Below is a small trained network, with its code and all its weights. Each question gives an input and a target symbol and asks what happens when units are switched off, that is, made to give their printed mean instead of their output.

import numpy as np


def w(rows, s, z=0):
    codes = np.array(rows[::2]) - 128.0
    scale = np.full(codes.shape[1], s)
    scale[-1] = z or s
    return codes * scale


def norm(h):
    return h / np.sqrt((h * h).mean(-1, keepdims=True) + 1e-5)


def softmax(a):
    e = np.exp(a - a.max(-1, keepdims=True))
    return e / e.sum(-1, keepdims=True)


def log_softmax(a):
    a = a - a.max(-1, keepdims=True)
    return a - np.log(np.exp(a).sum(-1, keepdims=True))


def net(x, mask):
    ids = ['αβδεηλξπφ'.index(c) for c in x.split()]
    T = len(ids)
    res = E[ids] + P[:T]
    u = 0
    for l in range(3):
        r = norm(res)
        for j in range(2):
            rows = slice(4 * j, 4 * j + 4)
            q, k, v = (r @ M[l][rows].T for M in (Q, K, V))
            z = softmax(np.where(np.tri(T) > 0, q @ k.T / 4**0.5, -1e9)) @ v
            o = O[l][rows]
            res = res + np.where(mask[u + j], z, o[:, -1]) @ o[:, :-1]
        u += 2
    return log_softmax(norm(res)[-1] @ U[:, :-1].T + U[:, -1])


Q, K, V, O = {}, {}, {}, {}
E = w([
[211,56,34,175,180,205,104,130,219],'α',
[162,71,72,68,190,185,215,140,27],'β',
[116,75,67,83,81,108,113,145,131],'δ',
[102,7,186,164,165,128,115,145,106],'ε',
[188,134,100,117,218,181,101,211,177],'η',
[105,104,169,54,102,130,191,123,187],'λ',
[12,130,161,194,141,138,148,145,137],'ξ',
[195,122,119,153,179,82,176,76,123],'π',
[36,92,105,99,135,102,51,93,179],'φ',
],0.012)
P = w([
[164,128,65,158,96,134,213,202,93],'0',
[146,115,80,136,95,134,192,179,105],'1',
[136,117,86,123,103,132,186,162,105],'2',
[123,118,90,115,122,127,178,151,116],'3',
[118,123,106,103,137,138,172,135,114],'4',
[118,133,119,102,145,130,162,123,130],'5',
[118,137,131,93,161,124,160,107,133],'6',
[114,145,146,85,170,133,145,90,132],'7',
[118,149,152,90,181,131,124,81,148],'8',
[102,151,166,87,195,127,118,62,160],'9',
[103,157,192,89,204,121,100,53,172],'10',
[111,171,196,82,225,124,91,37,162],'11',
[103,182,193,74,254,139,79,21,178],'12',
],0.0071)
Q[0] = w([
[133,163,124,54,185,197,151,111,144],'0.h1',
[149,167,55,209,36,98,45,165,144],'0.h1',
[163,198,108,117,19,110,115,129,73],'0.h1',
[176,201,119,154,46,83,36,92,63],'0.h1',
[65,157,120,107,135,190,234,102,215],'0.h2',
[167,55,204,135,155,206,214,83,52],'0.h2',
[139,100,123,151,67,153,74,136,34],'0.h2',
[55,118,156,183,170,121,211,59,253],'0.h2',
],0.0052)
K[0] = w([
[133,34,177,123,173,98,64,122,75],'0.h1',
[68,97,108,159,77,94,239,185,145],'0.h1',
[124,143,90,220,75,119,162,206,142],'0.h1',
[115,111,30,207,37,148,143,220,140],'0.h1',
[54,223,196,156,143,204,133,136,155],'0.h2',
[134,82,148,139,88,164,247,140,94],'0.h2',
[174,3,95,86,122,145,59,172,56],'0.h2',
[36,170,151,178,82,137,120,68,150],'0.h2',
],0.0065)
V[0] = w([
[106,80,3,143,208,134,109,133,94],'0.h1',
[195,133,109,134,152,34,76,114,153],'0.h1',
[200,53,153,63,152,109,70,88,125],'0.h1',
[50,164,76,145,169,95,175,65,145],'0.h1',
[110,161,149,171,164,116,59,75,193],'0.h2',
[151,69,120,111,208,99,160,205,210],'0.h2',
[64,104,148,127,85,92,132,68,114],'0.h2',
[92,136,62,194,183,93,104,153,102],'0.h2',
],0.0046)
O[0] = w([
[118,202,81,39,166,114,154,120,44,249],'0.h1',
[75,201,91,169,78,43,147,208,210,61],'0.h1',
[99,105,84,164,197,97,138,167,154,158],'0.h1',
[101,139,2,151,67,139,134,58,67,234],'0.h1',
[174,81,176,103,133,180,148,68,79,66],'0.h2',
[10,18,97,64,86,53,185,136,95,254],'0.h2',
[150,130,80,97,147,206,197,127,110,229],'0.h2',
[110,142,118,73,91,151,143,109,54,225],'0.h2',
],0.0053,0.0025)
Q[1] = w([
[46,69,116,38,160,185,189,132,112],'1.h1',
[212,189,168,226,34,67,86,97,135],'1.h1',
[171,54,153,118,152,175,127,144,96],'1.h1',
[241,159,229,113,36,78,50,201,166],'1.h1',
[166,165,145,138,180,78,98,131,101],'1.h2',
[128,93,99,51,154,78,145,61,156],'1.h2',
[227,99,151,106,119,110,144,133,143],'1.h2',
[88,2,149,65,146,205,157,132,131],'1.h2',
],0.01)
K[1] = w([
[132,192,158,160,203,112,112,44,166],'1.h1',
[149,53,39,96,72,169,163,245,81],'1.h1',
[99,222,172,131,129,146,148,129,83],'1.h1',
[143,104,114,193,2,147,200,199,87],'1.h1',
[80,115,96,74,27,147,125,239,97],'1.h2',
[37,106,154,155,192,126,62,36,183],'1.h2',
[57,169,102,207,144,56,158,248,126],'1.h2',
[132,176,208,162,177,127,158,22,160],'1.h2',
],0.0078)
V[1] = w([
[253,96,116,48,199,123,133,91,121],'1.h1',
[112,62,135,145,121,53,163,56,97],'1.h1',
[157,160,128,173,193,189,218,208,105],'1.h1',
[122,111,74,114,68,178,97,220,110],'1.h1',
[127,164,71,110,172,189,121,59,174],'1.h2',
[200,155,105,207,170,82,198,105,121],'1.h2',
[193,191,129,174,111,144,87,94,179],'1.h2',
[49,131,86,245,177,89,99,148,101],'1.h2',
],0.0061)
O[1] = w([
[147,109,134,227,145,72,150,166,135,123],'1.h1',
[140,189,108,172,81,135,148,77,111,200],'1.h1',
[18,162,173,112,192,153,120,132,148,144],'1.h1',
[170,110,158,99,152,184,85,163,135,88],'1.h1',
[91,145,87,67,167,133,100,83,124,155],'1.h2',
[254,143,116,171,155,62,117,77,138,96],'1.h2',
[171,168,145,82,186,112,111,123,157,2],'1.h2',
[64,187,190,211,130,160,63,100,36,145],'1.h2',
],0.0076,0.008)
Q[2] = w([
[74,90,70,113,108,162,145,74,137],'2.h1',
[53,48,48,124,128,102,194,78,72],'2.h1',
[135,88,73,135,220,119,102,184,69],'2.h1',
[182,105,186,145,94,70,79,164,163],'2.h1',
[187,226,213,216,119,51,78,103,125],'2.h2',
[233,158,147,148,168,60,130,151,50],'2.h2',
[2,93,72,163,168,169,226,153,25],'2.h2',
[160,177,237,81,78,177,40,169,169],'2.h2',
],0.0082)
K[2] = w([
[101,97,77,99,149,97,78,49,165],'2.h1',
[81,109,116,164,89,92,57,75,198],'2.h1',
[62,118,152,124,105,65,143,123,112],'2.h1',
[137,119,116,147,158,99,167,218,89],'2.h1',
[208,178,140,201,124,122,100,217,120],'2.h2',
[195,174,134,137,90,65,143,206,144],'2.h2',
[69,128,128,136,114,112,245,2,158],'2.h2',
[160,160,151,103,132,209,102,226,67],'2.h2',
],0.0082)
V[2] = w([
[181,150,109,248,158,202,187,102,126],'2.h1',
[157,120,138,123,185,141,152,183,1],'2.h1',
[58,150,154,150,118,52,105,46,134],'2.h1',
[150,122,140,164,79,221,249,215,115],'2.h1',
[150,185,161,60,113,106,163,90,182],'2.h2',
[93,160,163,92,81,92,170,121,111],'2.h2',
[170,61,138,92,142,119,134,143,194],'2.h2',
[155,192,78,137,82,77,132,88,73],'2.h2',
],0.0061)
O[2] = w([
[136,125,153,103,185,137,188,46,132,87],'2.h1',
[154,89,148,143,146,136,154,104,176,121],'2.h1',
[69,125,111,147,77,198,165,215,108,197],'2.h1',
[146,205,169,124,198,119,138,93,193,213],'2.h1',
[70,105,102,139,123,148,255,156,202,98],'2.h2',
[102,142,149,149,91,128,132,116,233,253],'2.h2',
[163,98,146,109,139,179,233,169,99,4],'2.h2',
[117,135,153,99,113,66,91,150,190,182],'2.h2',
],0.0068,0.0045)
U = w([
[138,149,112,78,198,111,189,131,2,5],'α',
[173,76,104,105,205,134,105,37,126,92],'β',
[129,192,149,94,180,111,89,227,136,218],'δ',
[133,195,199,180,96,197,118,91,54,210],'ε',
[88,37,219,150,180,91,92,174,101,118],'η',
[119,63,142,116,121,145,220,158,179,92],'λ',
[68,136,150,54,130,188,78,72,114,84],'ξ',
[142,206,135,183,130,30,137,98,140,149],'π',
[138,123,96,114,33,116,97,164,95,157],'φ',
],0.0076,0.002)

Each question gives the input, a string of symbols that net reads in full, and the target symbol t.
The units are the heads (4 rows each of Q, K, V and O). Each row of codes is followed by its name. A weight is (code - 128) times the scale printed after its matrix; where a second scale follows, it is the last column's (O and U).
mask holds one flag per head, layer by layer. A switched-off head (its flag False) gives its mean, the last column of its rows in O, instead of its output. The means were averaged over made-up inputs and are rounded, as every weight is.
A unit's drop is (log p(t) with every unit on - log p(t) with that unit switched off) / (log p(t) with every unit on - log p(t) with every unit switched off).
The circuit of an input: a set's keep is (log p(t) with only the set's units on - log p(t) with every unit switched off) / (log p(t) with every unit on - log p(t) with every unit switched off). Starting from all 6 units, units are removed one at a time, each time the one whose removal leaves the highest keep (on an exact tie, the one counted first), for as long as the keep stays at least 0.8.
units of the circuit, in order: the units of the circuit, biggest drop first
unit that matters most: the unit with the biggest drop
which heads matter: for each layer, one digit per head in row order, 1 if its drop is at least 0.15 and else 0, layers parted by /
drop of u: that unit's drop, to one decimal
input ε ξ ε ξ α, target ξ: which heads matter	00 / 10 / 00
input φ π η ξ ξ η, target ξ: units of the circuit, in order	(1.h1)
input ε φ α λ α ξ, target ξ: units of the circuit, in order	(1.h1; 1.h2)
input λ α λ δ ε λ λ α, target λ: which heads matter	00 / 00 / 01
input ξ ε π π η, target π: units of the circuit, in order	(1.h2; 1.h1)
input β ξ ε, target ξ: which heads matter	00 / 10 / 00
input ξ π λ ε δ, target λ: which heads matter	10 / 01 / 11
input η ξ ξ β, target ξ: which heads matter	01 / 10 / 00
input ξ λ η π φ λ π η ξ ξ φ α β, target φ: which heads matter	00 / 10 / 10
input π ξ α, target β: which heads matter	00 / 01 / 10
input ξ δ ε λ π η ξ π ξ, target π: which heads matter	00 / 11 / 00
input δ α η ξ, target ξ: units of the circuit, in order	(1.h1; 0.h2)
input η ξ α, target ξ: which heads matter	01 / 10 / 00
input ξ ε ξ φ π ξ φ β η, target φ: unit that matters most	2.h1
input ξ λ η λ ε, target λ: which heads matter	10 / 01 / 01
input β φ λ δ λ α λ η π ε, target π: which heads matter	00 / 11 / 00
input π δ β φ λ α φ π η λ λ, target λ: which heads matter	00 / 01 / 01
input λ ξ π π ξ η ε λ λ ε, target λ: units of the circuit, in order	(2.h2; 1.h2)
input ξ δ λ ε ε α λ ξ ξ λ δ π β, target π: which heads matter	00 / 10 / 00
input β λ η, target λ: unit that matters most	2.h2
input ξ ε ξ β, target ξ: which heads matter	00 / 10 / 00
input δ ξ π ξ π φ π λ δ β β λ β, target λ: units of the circuit, in order	(2.h2; 1.h2)
input λ ε β δ π λ ξ λ ξ φ, target φ: drop of 2.h1	0.6
input ξ β β η φ ξ ξ ξ φ δ ξ, target φ: drop of 1.h1	0.4
input λ ε ξ α ξ ξ λ ξ λ α λ δ ξ, target λ: drop of 0.h2	0.2
input ξ π α, target π: drop of 1.h1	0.2
input ε δ β ξ λ ξ α ξ β φ ε δ δ, target φ: unit that matters most	1.h1
